Below are the code and all the weights of a small trained network. Each question names an input and a class and asks about switching units off, where a switched-off unit gives its printed mean instead of its output.

import numpy as np


def w(rows, s, z=0):
    codes = np.array(rows[::2]) - 128.0
    scale = np.full(codes.shape[1], s)
    scale[-1] = z or s
    return codes * scale


def f(y):
    return y / 2 * (1 + np.tanh(0.7978845608 * (y + 0.044715 * y**3)))


def log_softmax(a):
    a = a - a.max(-1, keepdims=True)
    return a - np.log(np.exp(a).sum(-1, keepdims=True))


def net(x, mask):
    res = np.array(x, float).reshape(1, 3) / 4 @ E
    y = f(res @ A[0][:, :-1].T + A[0][:, -1])
    res = res + np.where(mask, y, B[0][:, -1]) @ B[0][:, :-1]
    return log_softmax(res[-1] @ U[:, :-1].T + U[:, -1])


A, B = {}, {}
E = w([
[184,171,144,122,169,113,109,112],'x0',
[87,126,156,104,226,175,135,206],'x1',
[162,252,100,157,117,208,174,129],'x2',
],0.015)
A[0] = w([
[82,185,73,84,195,168,154,182,106],'N0',
[98,146,96,140,96,49,50,86,126],'N1',
[138,90,142,83,90,58,15,9,255],'N2',
[71,119,109,196,52,55,166,19,229],'N3',
[163,230,101,146,75,200,208,212,161],'N4',
[167,176,168,167,35,177,166,81,142],'N5',
[162,157,59,139,81,127,177,15,175],'N6',
[34,89,216,38,254,85,180,220,174],'N7',
],0.0098,0.0077)
B[0] = w([
[59,138,101,237,246,182,72,98,180],'N0',
[44,100,111,185,102,118,135,123,168],'N1',
[43,121,180,105,27,74,109,173,228],'N2',
[108,172,149,37,110,85,127,161,219],'N3',
[85,198,90,165,180,183,181,109,221],'N4',
[169,156,49,50,127,150,172,46,187],'N5',
[141,111,74,123,51,160,233,91,199],'N6',
[234,93,168,144,201,109,119,167,253],'N7',
],0.012,0.021)
U = w([
[57,125,192,73,16,43,99,165,253],'0',
[54,206,86,220,254,144,137,139,134],'1',
[146,166,37,46,93,157,251,54,131],'2',
[111,100,114,136,106,177,37,63,55],'3',
[119,180,126,165,117,112,70,130,42],'4',
[228,48,240,120,193,90,79,218,176],'5',
],0.0088,0.0042)

Each question gives the input, the list of numbers given to net, and the class t.
The units are the neurons (one row each of A and B). Each row of codes is followed by its name. A weight is (code - 128) times the scale printed after its matrix; where a second scale follows, it is the last column's (A, B and U).
mask holds one flag per neuron, in row order. A switched-off neuron (its flag False) gives its mean, the last column of its row in B, instead of its output. The means were averaged over made-up inputs and are rounded, as every weight is.
A unit's drop is (log p(t) with every unit on - log p(t) with that unit switched off) / (log p(t) with every unit on - log p(t) with every unit switched off).
The circuit of an input: a set's keep is (log p(t) with only the set's units on - log p(t) with every unit switched off) / (log p(t) with every unit on - log p(t) with every unit switched off). Starting from all 8 units, units are removed one at a time, each time the one whose removal leaves the highest keep (on an exact tie, the one counted first), for as long as the keep stays at least 0.8.
units of the circuit, in order: the units of the circuit, biggest drop first
top k neurons: the k neurons with the biggest drops, biggest first
drop of u: that unit's drop, to one decimal
input [-2,4,-8], class 5: units of the circuit, in order	[N7]
input [7,0,-3], class 0: top 3 neurons	[N2, N7, N0]
input [-2,-1,0], class 0: top 3 neurons	[N4, N7, N5]
input [3,5,0], class 5: top 2 neurons	[N7, N4]
input [-6,0,-1], class 0: top 2 neurons	[N7, N0]
input [1,-6,0], class 0: top 3 neurons	[N2, N4, N3]
input [-3,8,-3], class 5: drop of N7	0.6
input [4,0,-1], class 0: drop of N7	1.6
input [8,-4,-1], class 0: drop of N2	0.2
input [1,-4,0], class 0: drop of N2	0.5
